Below are the code and all the weights of a small trained network. Each question names an input and a class and asks about switching units off, where a switched-off unit gives its printed mean instead of its output.

import numpy as np


def w(rows, s, z=0):
    codes = np.array(rows[::2]) - 128.0
    scale = np.full(codes.shape[1], s)
    scale[-1] = z or s
    return codes * scale


def f(y):
    return np.maximum(y, 0)


def log_softmax(a):
    a = a - a.max(-1, keepdims=True)
    return a - np.log(np.exp(a).sum(-1, keepdims=True))


def net(x, mask):
    res = np.array(x, float).reshape(1, 8) / 4 @ E
    y = f(res @ A[0][:, :-1].T + A[0][:, -1])
    res = res + np.where(mask, y, B[0][:, -1]) @ B[0][:, :-1]
    return log_softmax(res[-1] @ U[:, :-1].T + U[:, -1])


A, B = {}, {}
E = w([
[143,139,117,130,129,128,112,126,134,130,116,118],'x0',
[108,99,144,90,3,115,118,117,156,46,128,104],'x1',
[72,201,62,117,43,80,86,161,160,186,125,228],'x2',
[137,161,135,128,108,176,133,129,103,109,103,151],'x3',
[116,119,143,124,221,174,94,122,241,58,89,193],'x4',
[62,87,207,49,147,139,56,76,84,201,22,104],'x5',
[185,68,119,161,110,91,152,25,116,150,85,197],'x6',
[169,150,228,177,117,117,25,145,104,114,168,163],'x7',
],0.0079)
A[0] = w([
[82,110,92,94,127,117,198,162,180,108,81,83,177],'N1',
[169,112,210,215,126,100,29,174,116,130,120,137,54],'N2',
[97,97,150,144,167,140,79,184,254,73,68,175,55],'N3',
[88,173,141,62,157,100,149,173,141,95,138,81,81],'N4',
[161,172,61,154,161,132,137,147,155,87,188,135,137],'N5',
[153,82,159,163,119,141,149,103,95,109,141,44,133],'N6',
[109,167,143,104,136,146,108,185,128,129,157,78,79],'N7',
[174,177,184,133,110,102,95,150,99,126,99,133,131],'N8',
[163,134,96,179,117,118,182,140,156,124,185,160,84],'N9',
[66,97,189,107,150,179,56,88,94,145,72,109,89],'N10',
[23,94,144,78,138,136,72,132,90,158,100,129,67],'N11',
[175,147,106,127,105,70,130,99,131,157,87,184,51],'N12',
[107,140,140,121,140,156,63,187,133,110,142,105,94],'N13',
[66,134,73,94,98,101,140,139,150,190,127,190,57],'N14',
[155,155,137,148,138,101,176,169,112,60,191,156,17],'N15',
[105,158,96,148,95,86,99,158,99,182,129,162,118],'N16',
[108,83,209,195,89,108,25,164,128,81,166,124,142],'N17',
[183,62,150,161,160,160,123,120,60,117,166,71,97],'N18',
[157,68,128,135,128,98,155,74,104,131,122,180,132],'N19',
[193,97,108,141,90,111,105,23,143,142,106,180,65],'N20',
[150,89,139,144,116,77,154,70,149,93,87,165,131],'N21',
[180,163,190,149,154,98,100,144,85,80,204,187,132],'N22',
[73,137,150,121,191,142,107,83,202,98,125,171,58],'N23',
[158,136,149,159,209,116,162,171,151,195,105,128,237],'N24',
[130,165,101,147,196,141,148,160,87,182,123,141,253],'N25',
[115,142,153,69,172,106,76,121,104,191,86,129,157],'N26',
[133,140,132,118,144,156,108,102,213,108,107,161,101],'N27',
[57,151,123,113,144,134,136,195,149,102,145,83,162],'N28',
[187,89,133,150,145,120,150,61,137,127,154,123,86],'N29',
[103,68,189,101,106,155,117,118,124,169,113,134,110],'N30',
[102,148,104,137,88,87,137,144,49,168,135,115,47],'N31',
[107,150,132,148,124,106,81,137,128,154,146,176,114],'N32',
[106,108,123,61,56,111,128,106,172,41,108,93,233],'N33',
[117,79,137,110,66,128,86,126,172,83,144,110,204],'N34',
[100,143,91,132,56,129,65,147,156,152,102,179,129],'N35',
[148,145,119,150,86,120,123,116,26,186,165,66,71],'N36',
[170,129,158,102,149,132,175,115,128,113,67,53,99],'N37',
[143,131,182,126,154,179,145,154,163,139,123,178,207],'N38',
[153,122,109,132,188,137,81,110,160,165,150,134,166],'N39',
],0.0082,0.0025)
B[0] = w([
[101,76,88,131,116,173,161,107,109,170,84,156,219],'N1',
[64,47,63,147,139,132,192,96,147,137,123,141,211],'N2',
[204,101,179,55,110,109,128,155,105,123,110,170,254],'N3',
[113,108,161,178,88,157,100,142,141,149,89,128,186],'N4',
[157,186,121,121,91,82,153,100,157,135,128,80,221],'N5',
[115,102,146,95,183,148,90,166,162,75,160,131,210],'N6',
[126,128,164,213,69,161,50,191,145,218,35,172,184],'N7',
[107,65,117,128,147,91,169,97,120,137,111,111,178],'N8',
[138,162,155,148,79,65,150,94,165,134,106,87,204],'N9',
[162,136,118,133,124,98,147,102,199,112,134,54,238],'N10',
[155,175,152,154,107,103,183,85,204,123,97,70,218],'N11',
[72,143,168,164,105,183,108,186,129,110,99,111,182],'N12',
[96,79,160,163,38,178,94,152,139,163,109,120,187],'N13',
[86,119,110,140,186,192,89,156,206,40,172,138,211],'N14',
[143,184,134,148,79,64,141,150,201,89,104,106,189],'N15',
[98,112,158,90,212,143,110,176,119,48,165,148,199],'N16',
[56,90,39,123,87,171,163,77,108,159,151,161,221],'N17',
[80,106,124,92,152,175,48,170,179,69,134,144,216],'N18',
[67,151,177,182,104,148,80,139,126,166,104,154,200],'N19',
[104,158,149,182,81,131,100,173,137,166,119,167,210],'N20',
[87,117,187,157,103,184,93,167,75,179,99,120,198],'N21',
[95,115,73,135,141,90,169,72,138,130,117,89,208],'N22',
[177,107,128,57,115,84,144,187,134,152,165,130,218],'N23',
[122,142,130,120,137,159,141,106,70,137,213,107,220],'N24',
[105,166,114,109,125,173,130,36,69,181,202,121,219],'N25',
[161,199,127,154,98,70,173,69,165,115,149,85,219],'N26',
[185,64,154,62,115,88,180,157,95,134,117,164,205],'N27',
[86,113,165,197,111,143,99,130,98,169,83,173,207],'N28',
[98,146,179,161,142,141,107,153,158,134,122,144,191],'N29',
[130,178,123,157,130,60,135,133,139,95,122,89,193],'N30',
[184,80,150,59,155,100,156,183,143,120,79,153,191],'N31',
[96,124,58,149,189,181,117,165,130,78,157,128,184],'N32',
[117,176,105,122,159,154,133,55,3,161,247,99,235],'N33',
[110,226,118,99,158,110,94,113,58,148,217,114,203],'N34',
[102,152,93,105,194,157,109,150,182,74,163,122,217],'N35',
[193,64,159,13,94,79,158,199,99,112,131,173,216],'N36',
[103,119,117,163,193,152,123,137,211,82,104,110,201],'N37',
[125,131,122,104,136,82,132,138,92,156,171,181,197],'N38',
[127,130,154,91,119,140,113,124,74,154,167,135,190],'N39',
],0.0059,0.0088)
U = w([
[122,117,127,127,226,163,79,180,208,3,155,136,58],'0',
[184,199,140,157,80,9,175,75,219,128,108,71,55],'1',
[223,48,160,7,100,46,154,203,81,157,116,178,79],'2',
[119,126,191,233,65,157,64,176,118,237,76,156,81],'3',
[141,181,106,111,151,133,121,43,14,164,206,118,126],'4',
[102,39,1,140,124,133,202,61,130,160,90,147,181],'5',
[133,140,137,125,135,102,131,125,119,145,153,124,255],'6',
],0.0085,0.0059)

Each question gives the input, the list of numbers given to net, and the class t.
The units are the neurons (one row each of A and B). Each row of codes is followed by its name. A weight is (code - 128) times the scale printed after its matrix; where a second scale follows, it is the last column's (A, B and U).
mask holds one flag per neuron, in row order. A switched-off neuron (its flag False) gives its mean, the last column of its row in B, instead of its output. The means were averaged over made-up inputs and are rounded, as every weight is.
A unit's drop is (log p(t) with every unit on - log p(t) with that unit switched off) / (log p(t) with every unit on - log p(t) with every unit switched off).
The circuit of an input: a set's keep is (log p(t) with only the set's units on - log p(t) with every unit switched off) / (log p(t) with every unit on - log p(t) with every unit switched off). Starting from the 12 units with the biggest drops (on a tie, the unit counted first), units are removed one at a time, each time the one whose removal leaves the highest keep (on an exact tie, the one counted first), for as long as the keep stays at least 0.8.
circuit, biggest first: the units of the circuit, biggest drop first
most important unit: the unit with the biggest drop
top k neurons: the k neurons with the biggest drops, biggest first
drop when u is switched off: that unit's drop, to one decimal
input [-6,-5,-6,5,8,-7,-1,7], class 2: most important unit	N3
input [-8,-2,-8,-2,-8,-6,4,-1], class 0: top 2 neurons	N18; N6
input [-5,7,2,-6,7,-5,-6,0], class 2: circuit, biggest first	N3; N27
input [-7,-6,3,6,-7,5,-6,7], class 2: top 2 neurons	N36; N31
input [-2,-6,8,6,-2,-1,7,-4], class 0: circuit, biggest first	N14; N16
input [-8,8,-4,-7,3,5,-8,7], class 3: top 2 neurons	N7; N13
input [-5,4,0,-2,2,-5,4,6], class 5: top 2 neurons	N17; N2
input [-3,-4,-5,1,6,6,0,0], class 1: top 2 neurons	N10; N26
input [-4,6,3,3,4,0,-1,1], class 4: circuit, biggest first	N33; N34
input [8,1,7,-1,3,8,6,-4], class 1: top 2 neurons	N26; N11
input [-5,-3,-6,-2,0,-5,4,8], class 5: circuit, biggest first	N2; N22
input [-8,6,7,-5,8,-1,-1,7], class 2: top 3 neurons	N3; N27; N23
input [0,2,5,-1,2,1,-3,0], class 0: circuit, biggest first	N35; N14
input [1,-7,5,5,5,6,0,2], class 4: circuit, biggest first	N25
input [1,4,-1,6,-2,-6,-5,-2], class 1: circuit, biggest first	N15; N5
input [4,-4,-2,-7,-4,7,8,2], class 3: top 3 neurons	N19; N20; N21
input [5,-5,-5,-7,4,8,-1,8], class 1: circuit, biggest first	N26; N10
input [-5,7,-4,0,-7,-2,-3,1], class 2: top 3 neurons	N36; N31; N25
input [4,7,-4,0,-2,-6,-5,-1], class 4: top 2 neurons	N33; N34
input [5,8,-3,-1,-3,2,-4,-1], class 4: circuit, biggest first	N33
input [3,8,5,0,7,-7,-1,2], class 4: circuit, biggest first	N33; N34
input [1,-4,7,-4,2,8,6,5], class 1: top 2 neurons	N26; N11
input [4,-8,-7,-6,2,5,-5,4], class 4: top 2 neurons	N25; N24
input [1,2,4,-3,-3,8,2,-6], class 1: top 2 neurons	N11; N26
input [0,7,-4,-3,-4,-1,-2,6], class 4: top 2 neurons	N34; N33
input [-2,8,7,4,-1,-7,-8,0], class 3: top 2 neurons	N7; N28
input [0,-6,7,0,2,6,-5,-6], class 0: circuit, biggest first	N14
input [2,-7,8,7,3,-1,-2,-8], class 0: drop when N35 is switched off	0.2
input [4,-8,-3,-5,-1,-1,1,-5], class 4: drop when N24 is switched off	0.1
input [4,8,2,1,-1,-3,6,-5], class 4: drop when N9 is switched off	0.0
